Here is a tiny trained network, its code and every weight. The questions are about switching its units off for an input and a target symbol, where a switched-off unit gives its printed mean instead of its output.

import numpy as np


def w(rows, s, z=0):
    codes = np.array(rows[::2]) - 128.0
    scale = np.full(codes.shape[1], s)
    scale[-1] = z or s
    return codes * scale


def norm(h):
    return h / np.sqrt((h * h).mean(-1, keepdims=True) + 1e-5)


def f(y):
    return y / 2 * (1 + np.tanh(0.7978845608 * (y + 0.044715 * y**3)))


def softmax(a):
    e = np.exp(a - a.max(-1, keepdims=True))
    return e / e.sum(-1, keepdims=True)


def log_softmax(a):
    a = a - a.max(-1, keepdims=True)
    return a - np.log(np.exp(a).sum(-1, keepdims=True))


def net(x, mask):
    ids = ['αβδεζθλμξπσφψω'.index(c) for c in x.split()]
    T = len(ids)
    res = E[ids] + P[:T]
    u = 0
    for l in range(2):
        r = norm(res)
        for j in range(3):
            rows = slice(2 * j, 2 * j + 2)
            q, k, v = (r @ M[l][rows].T for M in (Q, K, V))
            z = softmax(np.where(np.tri(T) > 0, q @ k.T / 2**0.5, -1e9)) @ v
            o = O[l][rows]
            res = res + np.where(mask[u + j], z, o[:, -1]) @ o[:, :-1]
        u += 3
        y = f(norm(res) @ A[l][:, :-1].T + A[l][:, -1])
        res = res + np.where(mask[u : u + 16], y, B[l][:, -1]) @ B[l][:, :-1]
        u += 16
    return log_softmax(norm(res)[-1] @ U[:, :-1].T + U[:, -1])


Q, K, V, O, A, B = {}, {}, {}, {}, {}, {}
E = w([
[175,127,72,100,62,125,177,177,105],'α',
[149,149,94,129,149,179,154,141,101],'β',
[140,170,107,141,82,168,122,109,106],'δ',
[115,116,94,158,154,158,136,184,140],'ε',
[119,126,64,117,156,152,127,174,106],'ζ',
[139,150,90,127,78,111,211,178,105],'θ',
[144,129,102,107,114,173,174,148,93],'λ',
[88,86,179,167,147,177,152,162,136],'μ',
[81,155,157,157,68,140,141,91,104],'ξ',
[134,197,164,118,122,167,188,146,84],'π',
[136,111,157,114,81,125,97,167,148],'σ',
[63,58,147,115,71,155,156,91,98],'φ',
[105,93,82,137,79,24,71,28,134],'ψ',
[117,212,97,142,184,133,1,56,141],'ω',
],0.0093)
P = w([
[124,111,210,167,179,88,72,127,120],'0',
[90,160,38,170,70,254,82,207,136],'1',
[97,183,54,129,126,174,201,163,161],'2',
[122,150,131,116,131,155,122,146,29],'3',
[149,125,124,66,122,190,70,98,128],'4',
[60,186,161,59,184,95,197,115,117],'5',
[88,225,185,92,140,150,149,129,138],'6',
[93,204,112,50,177,196,173,61,234],'7',
],0.0065)
Q[0] = w([
[131,109,117,72,143,128,144,84,209],'0.h0',
[172,47,123,140,175,65,126,96,59],'0.h0',
[82,179,122,54,124,184,117,127,113],'0.h1',
[241,124,134,112,149,168,85,144,143],'0.h1',
[146,133,165,154,152,60,119,164,1],'0.h2',
[52,188,130,88,146,68,175,141,159],'0.h2',
],0.008)
K[0] = w([
[126,156,160,146,209,50,203,98,131],'0.h0',
[106,113,97,253,115,159,145,177,73],'0.h0',
[139,157,174,140,97,16,194,175,118],'0.h1',
[87,155,101,158,134,120,150,92,197],'0.h1',
[148,133,76,231,49,199,55,183,62],'0.h2',
[149,91,171,71,155,151,103,103,11],'0.h2',
],0.0063)
V[0] = w([
[111,60,96,72,169,126,33,123,173],'0.h0',
[135,134,195,93,2,154,60,242,197],'0.h0',
[224,120,152,123,128,79,113,195,19],'0.h1',
[245,102,209,28,137,160,41,122,177],'0.h1',
[186,252,183,224,55,100,103,106,207],'0.h2',
[106,11,236,153,117,168,215,66,185],'0.h2',
],0.0051)
O[0] = w([
[167,131,137,196,155,168,177,92,117,122],'0.h0',
[115,86,101,49,225,144,186,99,150,254],'0.h0',
[132,111,127,70,112,115,136,122,163,197],'0.h1',
[219,127,145,128,194,120,150,112,88,116],'0.h1',
[125,190,63,124,198,49,98,107,107,108],'0.h2',
[99,92,118,104,156,108,135,153,3,83],'0.h2',
],0.008,0.0068)
A[0] = w([
[50,62,140,160,121,130,144,165,78,124],'0.n0',
[122,55,137,55,106,161,57,79,132,133],'0.n1',
[159,100,119,211,76,45,126,122,98,61],'0.n2',
[71,127,192,120,143,100,166,94,149,192],'0.n3',
[216,91,158,107,134,70,60,148,115,140],'0.n4',
[254,190,211,220,80,131,90,110,113,42],'0.n5',
[136,126,201,117,139,122,96,64,179,96],'0.n6',
[175,70,149,68,116,158,145,216,87,183],'0.n7',
[49,145,113,182,191,188,84,58,113,87],'0.n8',
[101,77,98,207,177,119,161,167,178,96],'0.n9',
[47,148,147,184,182,78,137,118,44,3],'0.n10',
[124,139,103,153,90,92,218,174,186,100],'0.n11',
[158,201,143,139,207,90,94,139,194,128],'0.n12',
[181,91,198,113,180,187,173,56,107,110],'0.n13',
[89,186,125,79,126,157,91,83,97,81],'0.n14',
[90,221,121,177,97,159,141,196,117,111],'0.n15',
],0.0058,0.0046)
B[0] = w([
[103,160,83,110,128,148,48,95,151,132],'0.n0',
[85,185,120,134,125,138,246,122,111,220],'0.n1',
[168,111,132,173,194,81,177,170,151,107],'0.n2',
[94,132,34,168,101,168,59,127,156,235],'0.n3',
[185,145,182,164,61,160,156,218,126,111],'0.n4',
[103,78,110,114,149,186,85,194,82,120],'0.n5',
[119,124,93,153,212,138,196,81,104,146],'0.n6',
[96,190,97,224,113,143,191,123,115,252],'0.n7',
[163,190,105,64,93,106,188,150,141,126],'0.n8',
[164,127,200,100,122,53,96,59,200,126],'0.n9',
[107,175,117,111,135,194,34,125,186,110],'0.n10',
[151,121,87,105,169,255,68,110,116,175],'0.n11',
[89,125,134,159,47,157,161,93,106,151],'0.n12',
[127,167,54,150,82,148,142,174,124,209],'0.n13',
[107,80,135,100,150,165,143,208,130,143],'0.n14',
[124,121,91,138,70,120,44,110,72,138],'0.n15',
],0.0055,0.0039)
Q[1] = w([
[135,120,144,120,66,159,92,185,85],'1.h0',
[174,1,173,179,123,99,94,173,101],'1.h0',
[72,231,84,169,102,222,183,171,160],'1.h1',
[102,176,51,128,184,116,138,58,161],'1.h1',
[89,146,107,126,158,187,156,163,183],'1.h2',
[177,26,180,135,137,107,111,207,131],'1.h2',
],0.0065)
K[1] = w([
[91,165,119,171,183,140,131,124,148],'1.h0',
[126,255,106,92,127,126,124,129,154],'1.h0',
[104,166,191,109,114,97,116,75,163],'1.h1',
[111,145,159,126,152,129,54,113,113],'1.h1',
[109,198,159,109,105,122,100,92,122],'1.h2',
[118,74,82,131,92,159,157,117,175],'1.h2',
],0.0084)
V[1] = w([
[250,199,101,72,137,80,151,214,41],'1.h0',
[116,140,74,130,63,123,207,37,56],'1.h0',
[97,82,193,104,58,89,195,202,112],'1.h1',
[90,24,83,100,131,35,111,2,175],'1.h1',
[199,25,101,156,184,191,163,174,181],'1.h2',
[218,110,152,173,73,42,168,183,123],'1.h2',
],0.0067)
O[1] = w([
[159,161,162,88,177,158,37,165,162,93],'1.h0',
[129,72,210,78,96,206,138,121,55,164],'1.h0',
[68,54,158,125,170,77,148,160,177,81],'1.h1',
[124,85,111,116,110,100,90,44,104,132],'1.h1',
[72,123,86,151,188,190,84,137,135,172],'1.h2',
[121,1,123,136,124,173,130,163,167,2],'1.h2',
],0.0093,0.0061)
A[1] = w([
[136,203,90,153,61,120,160,114,130,110],'1.n0',
[156,164,126,139,236,120,34,173,102,40],'1.n1',
[150,127,93,101,114,134,185,169,124,121],'1.n2',
[117,209,123,169,92,152,49,199,80,104],'1.n3',
[115,145,229,125,201,204,33,153,86,155],'1.n4',
[114,120,101,171,91,16,199,73,187,50],'1.n5',
[121,198,109,110,153,138,136,102,193,108],'1.n6',
[230,185,193,149,144,69,85,91,143,102],'1.n7',
[143,101,164,87,64,133,183,58,57,252],'1.n8',
[156,104,66,184,55,152,20,231,197,194],'1.n9',
[111,56,58,200,112,52,145,111,3,132],'1.n10',
[190,152,30,74,91,162,178,143,70,115],'1.n11',
[208,139,163,148,72,113,115,42,89,137],'1.n12',
[142,111,115,78,166,104,112,82,235,66],'1.n13',
[148,173,33,204,137,148,69,128,76,80],'1.n14',
[138,184,73,81,108,162,158,162,134,136],'1.n15',
],0.006,0.0043)
B[1] = w([
[124,102,175,129,135,90,141,166,171,214],'1.n0',
[54,192,157,104,128,98,146,82,193,148],'1.n1',
[65,160,172,132,190,133,119,112,133,160],'1.n2',
[46,40,108,160,80,111,124,112,123,148],'1.n3',
[101,120,50,128,56,110,138,121,105,188],'1.n4',
[185,97,106,116,89,186,98,115,84,162],'1.n5',
[191,140,153,138,106,74,100,111,170,204],'1.n6',
[133,99,70,75,66,254,174,177,69,121],'1.n7',
[129,68,150,137,187,152,46,120,165,254],'1.n8',
[212,116,230,115,140,26,61,83,115,142],'1.n9',
[167,55,139,180,212,92,115,175,108,149],'1.n10',
[63,118,180,181,171,79,140,83,145,238],'1.n11',
[167,104,141,113,156,166,178,132,111,153],'1.n12',
[145,128,75,72,60,250,155,147,58,129],'1.n13',
[171,52,130,119,118,130,227,61,119,154],'1.n14',
[104,110,194,154,135,117,85,157,160,248],'1.n15',
],0.0062,0.0059)
U = w([
[133,144,79,73,134,196,91,140,111,249],'α',
[160,94,162,214,162,124,33,142,196,102],'β',
[200,197,128,107,86,102,141,94,79,63],'δ',
[99,129,52,225,105,108,160,140,128,146],'ε',
[167,121,137,203,74,216,149,143,182,71],'ζ',
[58,114,75,57,51,52,101,105,132,4],'θ',
[156,73,133,72,120,133,162,218,149,121],'λ',
[48,107,134,141,146,129,166,157,8,40],'μ',
[95,194,164,141,147,30,79,170,82,102],'ξ',
[129,130,108,114,111,54,54,190,176,184],'π',
[140,145,101,61,254,132,205,86,172,182],'σ',
[106,78,149,145,142,167,122,208,58,86],'φ',
[214,68,142,121,130,132,100,106,100,123],'ψ',
[179,85,97,166,131,123,91,56,81,131],'ω',
],0.0082,0.0031)

Each question gives the input, a string of symbols that net reads in full, and the target symbol t.
The units are the heads (2 rows each of Q, K, V and O) and the neurons (one row each of A and B). Each row of codes is followed by its name. A weight is (code - 128) times the scale printed after its matrix; where a second scale follows, it is the last column's (O, A, B and U).
mask holds one flag per unit, layer by layer, with each layer's heads first. A switched-off unit (its flag False) gives its mean, the last column of its rows in O or B, instead of its output. The means were averaged over made-up inputs and are rounded, as every weight is.
A unit's drop is (log p(t) with every unit on - log p(t) with that unit switched off) / (log p(t) with every unit on - log p(t) with every unit switched off).
The circuit of an input: a set's keep is (log p(t) with only the set's units on - log p(t) with every unit switched off) / (log p(t) with every unit on - log p(t) with every unit switched off). Starting from the 12 units with the biggest drops (on a tie, the unit counted first), units are removed one at a time, each time the one whose removal leaves the highest keep (on an exact tie, the one counted first), for as long as the keep stays at least 0.8.
units of the circuit, in order: the units of the circuit, biggest drop first
top k neurons: the k neurons with the biggest drops, biggest first
heads that matter: for each layer, one digit per head in row order, 1 if its drop is at least 0.15 and else 0, layers parted by /
input ζ θ μ σ ξ θ, target ε: units of the circuit, in order : [1.h0, 0.h2]
input ζ μ μ, target ε: units of the circuit, in order : [1.h0, 0.h0]
input ψ λ ψ, target ω: units of the circuit, in order : [1.h1]
input θ ζ ξ, target θ: heads that matter : 110 / 000
input π ζ ζ δ σ ζ, target λ: heads that matter : 100 / 011
input ζ σ ψ π σ, target ε: units of the circuit, in order : [1.h0, 0.h2]
input μ σ ζ ξ, target σ: heads that matter : 101 / 000
input σ ε σ θ σ ζ, target α: heads that matter : 011 / 100
input α θ α σ ψ σ ω, target δ: units of the circuit, in order : [1.h2, 1.h1]
input ψ σ φ φ α ζ, target μ: heads that matter : 101 / 000
input σ α ξ σ μ, target α: heads that matter : 011 / 100
input μ μ θ, target μ: heads that matter : 001 / 000
input β λ α ζ ε, target β: units of the circuit, in order : [0.h0, 1.n9]
input α μ ψ, target ω: heads that matter : 100 / 010
input ζ ε σ ξ, target ε: heads that matter : 001 / 100
input φ μ α, target μ: top neuron : [0.n0]
input θ ψ α, target θ: units of the circuit, in order : [0.h1, 1.h1]
input μ λ δ, target ξ: units of the circuit, in order : [0.h2, 1.h2, 0.n0, 0.h0]
input α π α σ λ φ ε, target μ: units of the circuit, in order : [0.h2, 1.h0]
input π α σ ξ σ, target λ: top 2 neurons : [0.n4, 0.n11]
input θ σ σ, target θ: units of the circuit, in order : [0.h1, 1.h1, 0.h2]
input σ α δ φ, target α: heads that matter : 011 / 101
input ζ ζ π ζ ζ, target ε: units of the circuit, in order : [1.h0, 0.h0, 0.n1]
input ζ φ δ μ μ ζ, target μ: units of the circuit, in order : [0.h2]
input ε ζ σ α ζ ζ ζ, target ζ: heads that matter : 101 / 000
input ε π α ω σ, target δ: heads that matter : 000 / 001
input ξ ψ ζ, target δ: heads that matter : 001 / 011
input π φ α, target λ: top 2 neurons : [0.n4, 0.n11]
input σ δ α ψ, target α: heads that matter : 011 / 100
input ε θ φ α, target ω: top 3 neurons : [0.n9, 0.n0, 1.n8]
